Here is a tiny trained network, its code and every weight. The questions are about switching its units off for an input and a target symbol, where a switched-off unit gives its printed mean instead of its output.

import numpy as np


def w(rows, s, z=0):
    codes = np.array(rows[::2]) - 128.0
    scale = np.full(codes.shape[1], s)
    scale[-1] = z or s
    return codes * scale


def f(y):
    return y / 2 * (1 + np.tanh(0.7978845608 * (y + 0.044715 * y**3)))


def softmax(a):
    e = np.exp(a - a.max(-1, keepdims=True))
    return e / e.sum(-1, keepdims=True)


def log_softmax(a):
    a = a - a.max(-1, keepdims=True)
    return a - np.log(np.exp(a).sum(-1, keepdims=True))


def net(x, mask):
    ids = ['αβγδεζθμξπτψω'.index(c) for c in x.split()]
    T = len(ids)
    res = E[ids] + P[:T]
    u = 0
    for l in range(2):
        q, k, v = (res @ M[l].T for M in (Q, K, V))
        z = softmax(np.where(np.tri(T) > 0, q @ k.T / 4**0.5, -1e9)) @ v
        res = res + np.where(mask[u], z, O[l][:, -1]) @ O[l][:, :-1]
        u += 1
        y = f(res @ A[l][:, :-1].T + A[l][:, -1])
        res = res + np.where(mask[u : u + 4], y, B[l][:, -1]) @ B[l][:, :-1]
        u += 4
    return log_softmax(res[-1] @ U[:, :-1].T + U[:, -1])


Q, K, V, O, A, B = {}, {}, {}, {}, {}, {}
E = w([
[79,246,211],'α',
[140,185,140],'β',
[67,139,155],'γ',
[157,23,171],'δ',
[51,132,156],'ε',
[221,92,62],'ζ',
[104,174,151],'θ',
[161,104,225],'μ',
[150,185,141],'ξ',
[107,162,150],'π',
[134,129,108],'τ',
[108,118,116],'ψ',
[100,112,69],'ω',
],0.013)
P = w([
[155,254,78],'0',
[103,123,129],'1',
[111,128,132],'2',
[105,131,132],'3',
[108,124,135],'4',
[111,125,133],'5',
[111,127,133],'6',
[115,134,133],'7',
[116,127,133],'8',
[120,137,131],'9',
[123,144,132],'10',
[122,141,131],'11',
[127,145,131],'12',
],0.0099)
Q[0] = w([
[66,223,171],'L0H0',
[47,252,122],'L0H0',
[159,44,167],'L0H0',
[79,159,177],'L0H0',
],0.014)
K[0] = w([
[120,242,29],'L0H0',
[247,216,40],'L0H0',
[45,98,232],'L0H0',
[138,196,155],'L0H0',
],0.011)
V[0] = w([
[230,88,232],'L0H0',
[252,171,67],'L0H0',
[11,83,131],'L0H0',
[162,185,64],'L0H0',
],0.0032)
O[0] = w([
[84,137,176,68],'L0H0',
[127,2,128,255],'L0H0',
[116,217,113,20],'L0H0',
[161,58,113,246],'L0H0',
],0.0068,0.0014)
A[0] = w([
[128,12,79,177],'L0N0',
[111,204,135,82],'L0N1',
[66,202,73,83],'L0N2',
[165,52,250,251],'L0N3',
],0.012,0.0028)
B[0] = w([
[180,126,73,212],'L0N0',
[119,173,120,137],'L0N1',
[65,140,97,139],'L0N2',
[127,250,162,252],'L0N3',
],0.021,0.0042)
Q[1] = w([
[118,36,60],'L1H0',
[111,68,88],'L1H0',
[175,249,169],'L1H0',
[112,37,72],'L1H0',
],0.011)
K[1] = w([
[249,94,169],'L1H0',
[210,98,167],'L1H0',
[79,157,65],'L1H0',
[233,96,172],'L1H0',
],0.012)
V[1] = w([
[11,123,63],'L1H0',
[164,65,253],'L1H0',
[110,185,66],'L1H0',
[196,211,63],'L1H0',
],0.0049)
O[1] = w([
[102,27,32,145],'L1H0',
[69,254,113,5],'L1H0',
[138,24,135,219],'L1H0',
[197,67,232,253],'L1H0',
],0.0043,0.0064)
A[1] = w([
[169,252,111,1],'L1N0',
[73,176,163,142],'L1N1',
[137,32,120,191],'L1N2',
[196,122,60,174],'L1N3',
],0.011,0.0045)
B[1] = w([
[200,20,58,253],'L1N0',
[5,163,208,204],'L1N1',
[53,89,52,225],'L1N2',
[82,213,161,233],'L1N3',
],0.011,0.0071)
U = w([
[59,181,155,153],'α',
[164,163,123,210],'β',
[104,158,120,92],'γ',
[219,99,87,88],'δ',
[117,97,102,168],'ε',
[149,254,81,253],'ζ',
[109,49,105,2],'θ',
[142,114,188,186],'μ',
[116,147,107,174],'ξ',
[114,137,119,110],'π',
[91,100,93,47],'τ',
[115,114,100,125],'ψ',
[76,125,44,115],'ω',
],0.0093,0.0035)

Each question gives the input, a string of symbols that net reads in full, and the target symbol t.
The units are the heads (4 rows each of Q, K, V and O) and the neurons (one row each of A and B). Each row of codes is followed by its name. A weight is (code - 128) times the scale printed after its matrix; where a second scale follows, it is the last column's (O, A, B and U).
mask holds one flag per unit, layer by layer, with each layer's heads first. A switched-off unit (its flag False) gives its mean, the last column of its rows in O or B, instead of its output. The means were averaged over made-up inputs and are rounded, as every weight is.
A unit's drop is (log p(t) with every unit on - log p(t) with that unit switched off) / (log p(t) with every unit on - log p(t) with every unit switched off).
The circuit of an input: a set's keep is (log p(t) with only the set's units on - log p(t) with every unit switched off) / (log p(t) with every unit on - log p(t) with every unit switched off). Starting from all 10 units, units are removed one at a time, each time the one whose removal leaves the highest keep (on an exact tie, the one counted first), for as long as the keep stays at least 0.8.
circuit, biggest first: the units of the circuit, biggest drop first
top k neurons: the k neurons with the biggest drops, biggest first
top k neurons in layer l: the k neurons of layer l with the biggest drops, biggest first
input α ζ β ε α α β μ ψ ψ θ, target θ: circuit, biggest first : L1H0, L0N2, L0N1
input ζ θ ζ γ ψ ξ ζ ζ α θ τ ζ π, target δ: top 3 neurons : L1N0, L0N3, L0N0
input ζ ζ ψ, target ζ: circuit, biggest first : L0H0, L1N3, L0N0, L1N0
input α τ γ μ δ τ ζ ζ ξ ε δ π, target θ: top 2 neurons : L0N2, L0N1
input γ ψ ζ, target ζ: top 3 neurons : L1N3, L0N3, L1N0
input ζ γ μ ψ θ α ε ε, target δ: circuit, biggest first : L0H0, L0N0, L1N0, L0N3
input μ ξ ξ ω ξ μ β π τ β ω ξ α, target α: circuit, biggest first : L1N1, L0N0
input ζ α α ψ, target ζ: circuit, biggest first : L0H0, L0N0, L1N0, L1N3
input π α τ ω δ, target δ: circuit, biggest first : L1N0, L0N3
input ψ γ ω, target ω: circuit, biggest first : L0N3, L1N2, L0N0
input ζ ω ε ω ε, target δ: circuit, biggest first : L0H0, L0N0, L0N3, L1N0
input ε ζ θ γ β μ μ ξ ω ε, target ω: top 3 neurons : L0N2, L1N2, L0N3
input μ τ ε, target α: top 2 neurons in layer 1 : L1N1, L1N0
input μ β π, target α: top 3 neurons : L0N0, L1N1, L1N0
input ζ α ε ε δ ξ ζ γ, target δ: circuit, biggest first : L0H0, L1N0, L0N0, L0N3
input ψ ε θ ξ ξ γ α ξ α ω α ω ζ, target ζ: top 3 neurons : L1N3, L1N0, L1N1
input μ ε ζ ζ τ ε β θ, target α: circuit, biggest first : L0N0, L1N0
input α ε ζ ξ ξ α β, target θ: top 4 neurons : L0N2, L0N1, L1N2, L0N0
input δ π ε α, target α: top 2 neurons : L1N1, L0N2
input ζ β α α ω ε τ α μ ξ, target δ: top 3 neurons : L1N0, L0N3, L0N0
